Here is a tiny trained network, its code and every weight. The questions are about switching its units off for an input and a class, where a switched-off unit gives its printed mean instead of its output.

import numpy as np


def w(rows, s, z=0):
    codes = np.array(rows[::2]) - 128.0
    scale = np.full(codes.shape[1], s)
    scale[-1] = z or s
    return codes * scale


def norm(h):
    return h / np.sqrt((h * h).mean(-1, keepdims=True) + 1e-5)


def f(y):
    return y / 2 * (1 + np.tanh(0.7978845608 * (y + 0.044715 * y**3)))


def log_softmax(a):
    a = a - a.max(-1, keepdims=True)
    return a - np.log(np.exp(a).sum(-1, keepdims=True))


def net(x, mask):
    res = np.array(x, float).reshape(1, 8) / 4 @ E
    u = 0
    for l in range(4):
        y = f(norm(res) @ A[l][:, :-1].T + A[l][:, -1])
        res = res + np.where(mask[u : u + 4], y, B[l][:, -1]) @ B[l][:, :-1]
        u += 4
    return log_softmax(norm(res)[-1] @ U[:, :-1].T + U[:, -1])


A, B = {}, {}
E = w([
[119,133,128,117,119],'x0',
[218,73,61,105,43],'x1',
[133,157,120,105,116],'x2',
[101,127,127,101,111],'x3',
[123,134,129,120,126],'x4',
[184,71,120,2,218],'x5',
[75,110,1,155,175],'x6',
[114,108,131,136,130],'x7',
],0.0072)
A[0] = w([
[37,157,149,126,128,160],'0.n0',
[79,185,186,143,214,3],'0.n1',
[124,165,100,151,118,139],'0.n2',
[123,108,255,144,93,72],'0.n3',
],0.012,0.0039)
B[0] = w([
[157,137,88,148,106,247],'0.n0',
[67,12,115,84,1,250],'0.n1',
[149,136,97,85,151,168],'0.n2',
[199,188,155,107,146,254],'0.n3',
],0.013,0.0042)
A[1] = w([
[87,94,116,95,200,107],'1.n0',
[192,35,144,96,237,60],'1.n1',
[122,192,96,254,88,1],'1.n2',
[91,214,114,184,193,164],'1.n3',
],0.0079,0.0036)
B[1] = w([
[130,210,80,152,254,172],'1.n0',
[72,131,216,172,137,255],'1.n1',
[118,210,217,198,98,206],'1.n2',
[152,120,29,202,139,148],'1.n3',
],0.0073,0.0021)
A[2] = w([
[41,255,25,182,93,120],'2.n0',
[95,135,138,216,160,7],'2.n1',
[178,135,210,47,223,66],'2.n2',
[231,156,142,185,53,66],'2.n3',
],0.0055,0.002)
B[2] = w([
[174,147,254,253,194,251],'2.n0',
[29,9,179,52,102,98],'2.n1',
[26,241,162,32,113,219],'2.n2',
[248,64,82,140,220,244],'2.n3',
],0.005,0.0024)
A[3] = w([
[57,106,168,31,191,228],'3.n0',
[78,113,11,196,181,2],'3.n1',
[151,196,148,141,122,161],'3.n2',
[219,57,99,143,99,253],'3.n3',
],0.012,0.0017)
B[3] = w([
[118,118,114,254,134,238],'3.n0',
[175,158,206,7,127,244],'3.n1',
[93,151,128,133,201,185],'3.n2',
[54,67,100,141,88,253],'3.n3',
],0.013,0.0061)
U = w([
[85,6,83,120,47,203],'0',
[121,161,122,218,167,224],'1',
[192,168,219,1,165,5],'2',
],0.0085,0.0023)

Each question gives the input, the list of numbers given to net, and the class t.
The units are the neurons (one row each of A and B). Each row of codes is followed by its name. A weight is (code - 128) times the scale printed after its matrix; where a second scale follows, it is the last column's (A, B and U).
mask holds one flag per neuron, layer by layer. A switched-off neuron (its flag False) gives its mean, the last column of its row in B, instead of its output. The means were averaged over made-up inputs and are rounded, as every weight is.
A unit's drop is (log p(t) with every unit on - log p(t) with that unit switched off) / (log p(t) with every unit on - log p(t) with every unit switched off).
The circuit of an input: a set's keep is (log p(t) with only the set's units on - log p(t) with every unit switched off) / (log p(t) with every unit on - log p(t) with every unit switched off). Starting from the 12 units with the biggest drops (on a tie, the unit counted first), units are removed one at a time, each time the one whose removal leaves the highest keep (on an exact tie, the one counted first), for as long as the keep stays at least 0.8.
units of the circuit, in order: the units of the circuit, biggest drop first
k most important neurons: the k neurons with the biggest drops, biggest first
k most important neurons of layer l: the k neurons of layer l with the biggest drops, biggest first
drop of u: that unit's drop, to one decimal
input [0,6,6,2,-5,-7,4,-8], class 1: units of the circuit, in order => [0.n1]
input [2,0,-2,3,-5,3,3,-7], class 1: units of the circuit, in order => [0.n0, 3.n0]
input [-8,5,5,2,-2,2,7,2], class 2: units of the circuit, in order => [3.n1, 0.n1]
input [7,3,8,-3,-6,1,4,-6], class 2: 2 most important neurons of layer 3 => [3.n1, 3.n0]
input [-5,-2,3,7,-8,5,-5,-2], class 1: 2 most important neurons => [3.n0, 3.n1]
input [2,5,-1,6,-7,-5,-8,6], class 2: 2 most important neurons => [0.n3, 0.n1]
input [8,0,4,-5,-5,-5,7,-2], class 2: 2 most important neurons => [3.n1, 0.n2]
input [-2,-3,-5,-5,2,4,5,6], class 2: 3 most important neurons => [3.n1, 0.n3, 1.n0]
input [-7,4,6,-1,-3,8,-8,-3], class 1: 2 most important neurons => [3.n0, 3.n1]
input [-7,3,1,-2,-3,8,1,-1], class 1: 2 most important neurons => [3.n0, 0.n1]
input [7,-2,8,-3,1,5,-5,-3], class 1: units of the circuit, in order => [3.n0, 3.n1]
input [-2,-4,3,-4,-2,0,-4,3], class 0: 2 most important neurons of layer 3 => [3.n1, 3.n3]
input [-2,-5,-3,6,-5,-4,-8,8], class 2: 2 most important neurons => [0.n3, 3.n0]
input [1,-5,0,7,7,-1,8,-1], class 2: units of the circuit, in order => [3.n1]
input [-6,5,-6,0,-1,6,3,4], class 1: 2 most important neurons of layer 3 => [3.n0, 3.n3]
input [6,7,-7,-6,-8,3,8,5], class 2: 2 most important neurons of layer 3 => [3.n1, 3.n0]
input [1,2,-5,6,-2,0,4,-4], class 2: 2 most important neurons => [0.n1, 3.n1]
input [0,1,8,-7,-5,-6,8,7], class 2: 2 most important neurons of layer 0 => [0.n2, 0.n3]
input [-7,-6,2,5,7,1,-4,-7], class 0: drop of 0.n1 => 1.7
input [-8,-8,1,-8,2,-2,-5,8], class 0: drop of 0.n1 => 2.0
input [-7,-8,5,4,6,5,3,-5], class 0: drop of 0.n1 => 1.8
input [-1,4,1,-3,-3,-5,2,-5], class 1: most important neuron of layer 1 => [1.n2]
